Below are the code and all the weights of a small trained network. Each question names an input and a target symbol and asks about switching units off, where a switched-off unit gives its printed mean instead of its output.

import numpy as np


def w(rows, s, z=0):
    codes = np.array(rows[::2]) - 128.0
    scale = np.full(codes.shape[1], s)
    scale[-1] = z or s
    return codes * scale


def softmax(a):
    e = np.exp(a - a.max(-1, keepdims=True))
    return e / e.sum(-1, keepdims=True)


def log_softmax(a):
    a = a - a.max(-1, keepdims=True)
    return a - np.log(np.exp(a).sum(-1, keepdims=True))


def net(x, mask):
    ids = ['ΓΔΘΛΦΩαβεζξπτψ'.index(c) for c in x.split()]
    T = len(ids)
    res = E[ids] + P[:T]
    u = 0
    for l in range(3):
        r = res
        for j in range(2):
            rows = slice(4 * j, 4 * j + 4)
            q, k, v = (r @ M[l][rows].T for M in (Q, K, V))
            z = softmax(np.where(np.tri(T) > 0, q @ k.T / 4**0.5, -1e9)) @ v
            o = O[l][rows]
            res = res + np.where(mask[u + j], z, o[:, -1]) @ o[:, :-1]
        u += 2
    return log_softmax(res[-1] @ U[:, :-1].T + U[:, -1])


Q, K, V, O = {}, {}, {}, {}
E = w([
[106,72,112,170],'Γ',
[76,74,95,204],'Δ',
[74,146,209,168],'Θ',
[189,113,125,145],'Λ',
[131,124,80,29],'Φ',
[179,63,46,120],'Ω',
[120,87,117,185],'α',
[84,105,159,100],'β',
[178,92,252,142],'ε',
[107,103,107,179],'ζ',
[119,99,141,156],'ξ',
[60,163,46,132],'π',
[158,175,108,185],'τ',
[115,105,117,176],'ψ',
],0.015)
P = w([
[103,103,160,3],'0',
[140,101,166,152],'1',
[121,89,159,173],'2',
[114,85,157,201],'3',
[91,73,141,212],'4',
[88,53,148,226],'5',
],0.0052)
Q[0] = w([
[143,164,76,126],'0.h1',
[99,116,148,184],'0.h1',
[128,108,161,248],'0.h1',
[90,154,84,198],'0.h1',
[32,73,101,182],'0.h2',
[126,138,176,5],'0.h2',
[155,77,59,71],'0.h2',
[133,80,169,159],'0.h2',
],0.012)
K[0] = w([
[122,146,127,104],'0.h1',
[81,147,68,110],'0.h1',
[107,107,12,88],'0.h1',
[162,27,84,97],'0.h1',
[139,120,196,130],'0.h2',
[233,128,78,126],'0.h2',
[122,193,154,181],'0.h2',
[120,126,161,97],'0.h2',
],0.011)
V[0] = w([
[98,78,156,68],'0.h1',
[106,159,172,115],'0.h1',
[113,105,204,180],'0.h1',
[148,124,151,91],'0.h1',
[254,108,40,109],'0.h2',
[130,155,127,127],'0.h2',
[165,141,110,165],'0.h2',
[93,56,96,159],'0.h2',
],0.0099)
O[0] = w([
[125,130,99,198,240],'0.h1',
[82,175,123,234,82],'0.h1',
[112,85,220,194,68],'0.h1',
[195,65,88,172,134],'0.h1',
[131,110,162,161,4],'0.h2',
[126,126,143,108,94],'0.h2',
[193,169,141,39,61],'0.h2',
[86,45,135,2,224],'0.h2',
],0.006,0.0025)
Q[1] = w([
[248,167,205,169],'1.h1',
[82,93,118,192],'1.h1',
[70,89,151,84],'1.h1',
[148,224,138,56],'1.h1',
[190,234,88,139],'1.h2',
[31,131,110,159],'1.h2',
[204,133,254,25],'1.h2',
[175,164,136,48],'1.h2',
],0.0094)
K[1] = w([
[240,31,160,166],'1.h1',
[79,223,188,129],'1.h1',
[167,138,114,182],'1.h1',
[100,88,42,125],'1.h1',
[77,154,83,139],'1.h2',
[60,144,136,95],'1.h2',
[171,129,193,91],'1.h2',
[154,90,250,163],'1.h2',
],0.013)
V[1] = w([
[69,248,118,117],'1.h1',
[90,100,113,148],'1.h1',
[151,109,134,157],'1.h1',
[156,99,92,110],'1.h1',
[129,140,85,86],'1.h2',
[194,128,187,114],'1.h2',
[73,142,157,99],'1.h2',
[141,121,124,150],'1.h2',
],0.013)
O[1] = w([
[172,151,186,126,69],'1.h1',
[129,75,244,147,195],'1.h1',
[113,124,75,171,122],'1.h1',
[129,122,122,81,149],'1.h1',
[156,97,103,109,184],'1.h2',
[66,134,83,139,1],'1.h2',
[96,120,163,123,124],'1.h2',
[151,224,131,176,125],'1.h2',
],0.011,0.0041)
Q[2] = w([
[143,19,187,210],'2.h1',
[133,69,102,161],'2.h1',
[131,99,52,201],'2.h1',
[203,245,68,153],'2.h1',
[97,138,133,122],'2.h2',
[126,165,128,140],'2.h2',
[124,92,160,120],'2.h2',
[78,236,162,109],'2.h2',
],0.011)
K[2] = w([
[152,94,175,247],'2.h1',
[111,126,134,242],'2.h1',
[154,99,129,141],'2.h1',
[194,240,57,187],'2.h1',
[118,107,137,97],'2.h2',
[143,122,113,89],'2.h2',
[98,140,94,80],'2.h2',
[62,201,176,151],'2.h2',
],0.011)
V[2] = w([
[95,59,195,187],'2.h1',
[46,145,167,54],'2.h1',
[75,117,80,82],'2.h1',
[129,97,111,40],'2.h1',
[146,51,99,131],'2.h2',
[245,130,99,128],'2.h2',
[167,153,68,153],'2.h2',
[215,126,127,159],'2.h2',
],0.011)
O[2] = w([
[146,183,98,128,254],'2.h1',
[163,116,92,155,139],'2.h1',
[166,87,109,142,124],'2.h1',
[190,154,113,145,147],'2.h1',
[76,95,255,49,231],'2.h2',
[84,120,116,67,153],'2.h2',
[83,109,133,124,106],'2.h2',
[61,193,107,38,128],'2.h2',
],0.0079,0.0082)
U = w([
[119,142,14,117,231],'Γ',
[155,89,122,150,101],'Δ',
[144,114,126,143,108],'Θ',
[165,106,144,142,99],'Λ',
[123,30,177,132,2],'Φ',
[100,122,116,50,137],'Ω',
[209,205,196,62,79],'α',
[254,120,63,108,136],'β',
[143,116,127,136,150],'ε',
[158,109,130,134,104],'ζ',
[130,67,121,156,90],'ξ',
[58,97,73,172,132],'π',
[125,247,82,108,164],'τ',
[130,174,180,137,179],'ψ',
],0.0083,0.0092)

Each question gives the input, a string of symbols that net reads in full, and the target symbol t.
The units are the heads (4 rows each of Q, K, V and O). Each row of codes is followed by its name. A weight is (code - 128) times the scale printed after its matrix; where a second scale follows, it is the last column's (O and U).
mask holds one flag per head, layer by layer. A switched-off head (its flag False) gives its mean, the last column of its rows in O, instead of its output. The means were averaged over made-up inputs and are rounded, as every weight is.
A unit's drop is (log p(t) with every unit on - log p(t) with that unit switched off) / (log p(t) with every unit on - log p(t) with every unit switched off).
The circuit of an input: a set's keep is (log p(t) with only the set's units on - log p(t) with every unit switched off) / (log p(t) with every unit on - log p(t) with every unit switched off). Starting from all 6 units, units are removed one at a time, each time the one whose removal leaves the highest keep (on an exact tie, the one counted first), for as long as the keep stays at least 0.8.
circuit, biggest first: the units of the circuit, biggest drop first
unit that matters most: the unit with the biggest drop
heads that matter: for each layer, one digit per head in row order, 1 if its drop is at least 0.15 and else 0, layers parted by /
input Φ ζ Ω ψ Φ Δ, target Ω: circuit, biggest first : (2.h2; 0.h1; 1.h2)
input Φ τ Φ α α τ, target Ω: heads that matter : 10 / 01 / 11
input Φ Φ τ τ Φ ξ, target Ω: circuit, biggest first : (0.h1; 2.h2; 1.h2; 2.h1)
input Ω α α, target Φ: unit that matters most : 2.h2
input Δ π τ Δ, target β: heads that matter : 11 / 10 / 11
input ε Θ τ, target π: heads that matter : 10 / 11 / 10
input Ω Γ β, target Φ: circuit, biggest first : (2.h2; 1.h1; 0.h2)
input α Φ Φ, target β: circuit, biggest first : (2.h1; 1.h1)
input π τ π τ Θ τ, target α: heads that matter : 10 / 11 / 00
input Θ Ω π, target α: circuit, biggest first : (1.h1; 1.h2)
input Θ Δ Λ, target τ: heads that matter : 10 / 11 / 11
input τ π Ω Ω τ ζ, target Ω: circuit, biggest first : (2.h2; 1.h2)
input Φ Ω α, target Ω: heads that matter : 10 / 01 / 01
input Θ Λ Δ Ω ψ ε, target π: heads that matter : 00 / 11 / 00
input Ω β α, target Φ: unit that matters most : 2.h2
input Θ ζ π, target τ: heads that matter : 11 / 10 / 11
input ε ζ Θ, target π: circuit, biggest first : (1.h1; 1.h2; 0.h1)
input ε Φ Φ τ Δ, target π: heads that matter : 11 / 10 / 11
input ε Γ α Θ Δ, target ψ: circuit, biggest first : (1.h1; 2.h1; 1.h2)
input π τ Δ Γ, target α: circuit, biggest first : (1.h1; 1.h2; 0.h1; 2.h1)
input Δ ψ Φ Φ ψ, target β: unit that matters most : 2.h1
input Φ Ω ψ Θ, target Ω: circuit, biggest first : (0.h1; 2.h2; 1.h2)
input Φ Θ τ, target Ω: circuit, biggest first : (0.h1; 2.h1; 2.h2; 1.h2)
input Φ Ω Λ Λ Φ, target Ω: circuit, biggest first : (2.h2; 0.h1)
input Θ Φ τ ξ ε, target τ: circuit, biggest first : (0.h1; 2.h1; 1.h1; 1.h2)
input Φ Ω ζ Φ ψ, target Ω: circuit, biggest first : (2.h2; 0.h1; 1.h2)
input ζ Φ ζ Θ Ω, target Ω: circuit, biggest first : (2.h2)
input Θ Θ τ, target τ: heads that matter : 10 / 10 / 11
input Ω Δ ξ, target Φ: heads that matter : 11 / 10 / 01
